Below are the code and all the weights of a small trained network. Each question names an input and a class and asks about switching units off, where a switched-off unit gives its printed mean instead of its output.

import numpy as np


def w(rows, s, z=0):
    codes = np.array(rows[::2]) - 128.0
    scale = np.full(codes.shape[1], s)
    scale[-1] = z or s
    return codes * scale


def norm(h):
    return h / np.sqrt((h * h).mean(-1, keepdims=True) + 1e-5)


def f(y):
    return y / 2 * (1 + np.tanh(0.7978845608 * (y + 0.044715 * y**3)))


def log_softmax(a):
    a = a - a.max(-1, keepdims=True)
    return a - np.log(np.exp(a).sum(-1, keepdims=True))


def net(x, mask):
    res = np.array(x, float).reshape(1, 3) / 4 @ E
    u = 0
    for l in range(2):
        y = f(norm(res) @ A[l][:, :-1].T + A[l][:, -1])
        res = res + np.where(mask[u : u + 10], y, B[l][:, -1]) @ B[l][:, :-1]
        u += 10
    return log_softmax(norm(res)[-1] @ U[:, :-1].T + U[:, -1])


A, B = {}, {}
E = w([
[51,195,51,180,122,125,118,138,139,139],'x0',
[169,50,2,76,134,217,101,215,102,153],'x1',
[180,190,133,131,121,44,138,38,127,108],'x2',
],0.0018)
A[0] = w([
[69,142,167,155,138,145,134,146,138,136,92],'L0N1',
[67,149,141,125,116,141,117,151,139,97,77],'L0N2',
[182,137,150,109,127,110,137,102,142,111,87],'L0N3',
[92,175,108,134,125,127,125,125,144,121,120],'L0N4',
[146,149,255,129,128,98,132,90,134,123,63],'L0N5',
[158,196,116,143,124,84,131,82,149,129,131],'L0N6',
[152,119,108,140,133,124,159,142,158,143,62],'L0N7',
[141,81,218,118,117,159,133,142,143,129,160],'L0N8',
[118,140,148,105,124,130,138,115,116,126,5],'L0N9',
[93,167,105,156,113,124,145,120,142,135,128],'L0N10',
],0.0082,0.0013)
B[0] = w([
[101,83,177,151,85,102,163,154,102,194,159],'L0N1',
[164,134,159,163,145,120,106,115,106,191,146],'L0N2',
[97,135,166,180,109,115,80,117,97,163,171],'L0N3',
[118,160,135,131,173,91,139,136,113,132,149],'L0N4',
[142,174,80,173,26,145,163,115,254,122,255],'L0N5',
[137,114,81,83,131,123,106,85,77,87,197],'L0N6',
[123,103,128,150,89,155,118,166,92,118,126],'L0N7',
[143,111,183,101,207,127,98,168,96,85,194],'L0N8',
[141,163,78,222,184,119,152,97,123,102,127],'L0N9',
[94,164,137,135,195,93,132,146,114,107,154],'L0N10',
],0.0084,0.0082)
A[1] = w([
[148,185,126,196,75,103,114,108,191,110,79],'L1N1',
[177,131,74,96,81,191,144,152,223,57,97],'L1N2',
[163,114,86,121,156,167,125,151,126,106,113],'L1N3',
[130,154,140,90,163,136,172,151,187,102,86],'L1N4',
[107,87,97,106,65,201,141,107,171,83,105],'L1N5',
[143,108,110,91,86,147,185,156,154,197,106],'L1N6',
[132,162,116,192,24,124,218,70,254,142,4],'L1N7',
[97,185,40,158,100,152,108,128,181,120,127],'L1N8',
[84,190,112,214,113,111,173,148,183,175,134],'L1N9',
[190,119,123,140,142,152,176,94,153,125,59],'L1N10',
],0.0081,0.0018)
B[1] = w([
[123,93,174,121,94,106,156,186,126,103,203],'L1N1',
[138,165,58,119,139,154,114,160,173,103,205],'L1N2',
[116,162,165,171,121,107,128,119,159,132,145],'L1N3',
[154,121,100,147,83,129,71,92,99,178,135],'L1N4',
[143,151,122,152,135,155,88,133,158,162,173],'L1N5',
[151,159,120,123,156,120,86,122,136,88,146],'L1N6',
[130,82,147,110,12,107,169,112,137,51,245],'L1N7',
[129,97,179,142,109,105,165,148,119,146,190],'L1N8',
[117,139,129,178,112,100,166,127,131,187,197],'L1N9',
[117,167,166,168,152,56,58,129,61,90,131],'L1N10',
],0.011,0.013)
U = w([
[141,96,109,103,90,162,88,63,84,153,76],'0',
[112,118,138,120,136,171,145,62,140,126,1],'1',
[156,163,97,134,146,181,80,155,191,123,174],'2',
[130,110,140,145,10,105,178,124,166,92,160],'3',
[102,159,81,81,183,96,143,77,81,87,115],'4',
[98,146,144,169,157,96,173,134,114,203,153],'5',
[147,71,200,90,173,167,104,153,104,120,134],'6',
],0.012,0.0048)

Each question gives the input, the list of numbers given to net, and the class t.
The units are the neurons (one row each of A and B). Each row of codes is followed by its name. A weight is (code - 128) times the scale printed after its matrix; where a second scale follows, it is the last column's (A, B and U).
mask holds one flag per neuron, layer by layer. A switched-off neuron (its flag False) gives its mean, the last column of its row in B, instead of its output. The means were averaged over made-up inputs and are rounded, as every weight is.
A unit's drop is (log p(t) with every unit on - log p(t) with that unit switched off) / (log p(t) with every unit on - log p(t) with every unit switched off).
The circuit of an input: a set's keep is (log p(t) with only the set's units on - log p(t) with every unit switched off) / (log p(t) with every unit on - log p(t) with every unit switched off). Starting from the 12 units with the biggest drops (on a tie, the unit counted first), units are removed one at a time, each time the one whose removal leaves the highest keep (on an exact tie, the one counted first), for as long as the keep stays at least 0.8.
units of the circuit, in order: the units of the circuit, biggest drop first
top k neurons: the k neurons with the biggest drops, biggest first
k most important neurons of layer l: the k neurons of layer l with the biggest drops, biggest first
drop when u is switched off: that unit's drop, to one decimal
input [6,-2,1], class 4: top neuron : [L0N5]
input [5,7,0], class 2: top 2 neurons : [L0N5; L0N3]
input [-6,4,5], class 6: units of the circuit, in order : [L0N5; L1N7; L1N9]
input [7,3,-5], class 5: units of the circuit, in order : [L0N5; L1N7]
input [-1,-2,-5], class 6: top 2 neurons : [L0N8; L1N7]
input [1,2,-6], class 2: units of the circuit, in order : [L1N7; L0N5; L1N8]
input [-5,-2,-8], class 6: units of the circuit, in order : [L0N8; L1N7]
input [3,1,8], class 4: units of the circuit, in order : [L0N5; L0N6; L1N7]
input [-7,2,2], class 6: 4 most important neurons of layer 0 : [L0N8; L0N3; L0N5; L0N6]
input [6,4,4], class 4: top 4 neurons : [L0N5; L1N7; L1N9; L1N1]
input [-5,6,-6], class 2: 2 most important neurons of layer 0 : [L0N3; L0N1]
input [2,-1,-6], class 5: 2 most important neurons of layer 0 : [L0N5; L0N6]
input [-2,3,5], class 0: 2 most important neurons of layer 0 : [L0N5; L0N8]
input [-4,2,-6], class 6: 2 most important neurons of layer 1 : [L1N7; L1N2]
input [-8,-1,-6], class 2: 3 most important neurons of layer 1 : [L1N7; L1N8; L1N1]
input [-4,4,1], class 6: top 4 neurons : [L0N5; L1N7; L1N2; L1N9]
input [0,1,3], class 0: 2 most important neurons of layer 1 : [L1N7; L1N2]
input [-8,3,1], class 6: top 3 neurons : [L0N5; L1N7; L1N2]
input [7,6,2], class 5: 2 most important neurons of layer 1 : [L1N7; L1N1]
input [5,7,-6], class 2: top 2 neurons : [L0N5; L1N7]
input [6,3,3], class 4: top 3 neurons : [L0N5; L1N7; L1N9]
input [2,6,-3], class 2: most important neuron of layer 0 : [L0N5]
input [-8,3,-3], class 6: top 2 neurons : [L0N5; L1N7]
input [7,0,4], class 4: drop when L1N1 is switched off : 0.0
input [0,3,0], class 2: drop when L0N5 is switched off : 0.8
input [4,0,4], class 4: drop when L0N5 is switched off : 0.2
input [7,2,2], class 4: drop when L1N1 is switched off : 0.1
